Each row has a hidden trait or not; one of two labels after the row says which. A new part has a new trait and new labels.
[  5 -15   4 -33   1   1   0  -2   2  -1   4   2  -6  -2   5  13   9  -7
  -1   6  -1   6   1  10  -4   1   0   1   6   1   5  -1   8   2  -1  20
   2   1   7  -4   9   1   7  20   0  11   9  -6   1  13  -7   1   3  -1
   4   1   1   0  -2   2  -1  -5   4   3   8  -1   0  -6 -18  -3   2   0
  -1  -1   5  -1  -4  -2  -3   0  -4   4   3  -3   1  -7  10  34   4  -2
   3   1  13   3   5   0  -2 -12  -2   2  -1   3  -1  -7   2  -7   3  -7
  -9   0  -8  -4  -2   4   2  12  -1   1  -3 -11  -4  -4   0  -1  -2   0
   2   7  -5  19   6  -6]  J
[  8 -12   3 -35   0   1   2  -2   2  -1   3   1  -6  -2   5  12   9  -5
  -2   6  -1   6   1   9  -4   0  -1   2   7   1   6   0  10   3  -1  19
   1   0   7  -4   8   1  13  21   0  11  10  -6   1  16  -9   1   4  -1
   4   1   2   0  -2   2   1  -6   4   3   6   0   1  -5 -21  -3   1   1
  -2  -1   4  -2  -4  -3  -4   0  -5   3   3   1   1 -10   9  32   4  -1
   2   1  11   3   3   0  -3 -15  -2   4  -1   5  -2  -7   1  -6   2  -8
 -13  -1  -8  -4  -2   4   3  12  -2   0  -1 -10  -3  -4   1  -2  -3   0
   3   7  -7  21   5  -7]  J
[  8 -15   4 -41   0   2   1  -2   3  -1   4   1  -6  -2   6  13   9  -7
  -2   7  -1   6   2  10  -5   0   0   1   7   1   6  -1  10   2  -1  20
   2  -1   8  -4  10   1  13  20   0  12   9  -6   1  14  -7   1   3  -1
   3   1   2  -1  -3   2   0  -6   4   4   8  -1   0  -7 -21  -2   1   0
  -1  -1   6  -1  -5  -3  -3   0  -5   3   3   0   1  -9  11  32   4  -1
   2   1   7   3   6   0  -3 -14  -2   5  -2   5  -1  -9   1  -6   2  -9
 -12  -1  -9  -4  -2   4   3  13  -2   0  -3 -12  -3  -4   1  -2  -1   0
   3   7  -6  24   6  -8]  J
[ -4  -1  -4   6   2   1   8   1  -2  -1   1   2   1  -2   3  13   0   4
   0   4  -1   4  -1   5   6   0   0  12   2   0   7   1   4   3   0   3
   1   8  -3   0   4   0   4  20   1  -4   9   2  -1   1  -4   0   4  -2
   2   0   1   3   2   2  -1  -2   2   1  -2   4   1  -1  -7  -4   3   2
   0  -3 -10  -2  -2   0  -2   1  -3   5   1  -5   0   9  -3   6   2  -1
   4   1  36   1  -4   0  -4  -9   0  -2   1   2   0   0   2  -1  10   6
  -6  -2  -9  -2  -5   4   0   2   1   0   4  -1  -5   2  -1  -2 -10   0
   2   7  -1   3   0   1]  E
[-15   4  -4  43   6  -2   2   5  -9  -4  -3   4  12  -1  -2  10  -6  13
   3  -5  -2   4  -1   2  17   0   0   9  -3  -3   1   1  -1   3   2  -4
  -1  25 -14   3  -3   0 -10  14   0 -19  11  11  -2  -6  -5   0   3  -3
   1   1  -3   5   7   0  -3   0  -1  -2  -5   7   3   4   4  -8   4   0
   2  -4 -19  -2  -1   3  -2   3   2   2   7  -9   0  28 -18   2   1  -2
   3   1  60  -2 -13   1  -2 -11  -2 -11   2  -1   0  15   6  -7   6  17
   5  -1  -2   5  -5  -2  -4  -7   7   1   3   6   1   4  -3   0 -13   1
   0   6   7 -30  -3   8]  E
[-15   9  -7  38   6  -1   9   4  -5  -2  -2   3   6  -1   0   9  -7  11
   3  -1  -2   3  -3   2  14   0   0  15  -4  -1   2   1  -3   4   2  -3
   1  16 -10   3  -3  -1 -11  13   0 -19   6   8  -1 -10  -2   0   3  -3
   2   1  -1   5   5   0  -2   2   0  -2  -6   5   2   3   5  -8   4   0
   1  -3 -17  -1   0   3  -2   3   0   5   1 -11   1  23 -10  -2   1   0
   5   1  56  -1 -11   1  -3  -5   0 -10   3  -2   1  10   3  -2  11  14
   2  -1  -8   2  -3   3  -3  -6   5   2   5   4  -5   4  -2  -1 -12   1
   0   8   6 -19  -3   7]  E
[-14   1  -6  25   5   1   9   2  -3  -1  -1   3   4  -1   2  12  -5   6
   2   0  -1   3  -3   5  11   1   0  14  -1   1   4   0  -4   2   1   2
   2  13  -5   1   2  -1 -11  16   1 -13   7   7   0 -13  -1   0   3  -3
   4   1  -1   4   4   1  -4   2   2   0  -3   3   0   0   4  -4   5  -1
   1  -3 -12  -2  -1   3   0   3  -3   8  -1 -13   1  16  -5   1   0   0
   6   1  47   0  -4   0  -3  -1   1  -8   2  -3   2   3   3   0  15  16
   0   0 -12   0  -3   4  -4  -2   5   3   2  -1  -6   3  -3  -1 -10   1
   1   8   3 -13  -1   6]  E
[-15   6  -6  41   6  -2   6   5  -7  -3  -2   4  10  -1   0  10  -7  13
   2  -3  -2   4  -2   3  16   0   0  12  -3  -3   2   1  -1   3   2  -4
   0  22 -12   3  -2  -1  -9  14   0 -18   9  10  -1  -7  -4   0   3  -3
   1   1  -2   5   6   1  -2   1   0  -2  -6   7   2   3   4  -8   4   0
   1  -4 -18  -2  -1   3  -2   3   1   3   4  -9   0  25 -16   0   1  -1
   4   1  56  -2 -12   1  -2  -9  -1 -11   2   0   0  13   5  -5   8  16
   4  -1  -5   3  -4   0  -3  -6   5   1   4   4  -2   4  -2  -1 -14   1
   0   6   6 -26  -2   8]  E
[ -3   5  -7  14   2   0  12   2  -3   0   0   0   3  -2   3  11  -3   9
   0   4  -2   3  -1   1   7   0   0  14   4  -1   8   2   6   3  -1  -3
  -1   9  -5   2   2   0   7  19   2  -8  10   4  -1   2  -7  -1   4  -2
   0   0   1   4   2   2   0  -1   1   1  -5   6   1   1  -7  -4   2   3
   0  -4 -13  -3  -2   0  -3   1  -2   5   2  -2   0  12  -8   0   3   0
   3   1  39   2  -8   0  -5 -12   0  -2   2   4   0   4   1   0   9   6
  -6  -2  -7  -1  -5   3   2   0   1  -2   7   1  -4   3  -1  -2 -11   0
   2   8  -1  -1  -2   2]  E
[  4  -7   1 -29   2   1   4  -3   4   0   2   1  -9  -1   5   9   7  -7
  -1   8  -1   5   0   8  -2   0   0   6   4   1   5   0   6   3  -1  20
   2  -2   7  -3   6   0   7  17  -1   8   5  -8   2  11  -6   1   3  -1
   4   2   2   0  -2   2   1  -4   4   3   5  -2   0  -4 -21  -5   1   1
  -2   0   4  -1  -2  -2  -4   0  -4   3  -1  -2   1  -8  13  26   4   0
   2   0  14   2   2   0  -4  -9  -2   2   0   3  -1  -8  -1  -4   4  -9
 -11  -1  -8  -4   0   6   3  10  -2   2   0 -10  -7  -4   0  -2  -2   1
   2   9  -5  22   4  -6]  J
[  5 -10   1 -49   1   4   7  -6   8   2   4   0 -14   1   7  10   8 -15
  -1  10   0   4   0  13  -9   2   0   2   2   5   2  -1   0   1  -1  23
   5 -12  14  -6  10  -1   3   9   0  13   0 -10   3   1   1   2   1   0
   6   2   2  -2  -5   2  -1  -3   5   4   9  -8  -3  -8 -12   2   3  -3
  -2   1  11   0  -3  -2   0   0  -7   7  -6  -4   2 -16  23  24   2   1
   5   1 -11   4  12   0  -2   4   2   8   0  -2   1 -18  -3   0   9  -6
 -10   0 -15  -7   4   9   0  11  -3   4  -6 -15  -8  -4   0  -1   3   1
   2  10  -7  33   7  -8]  J
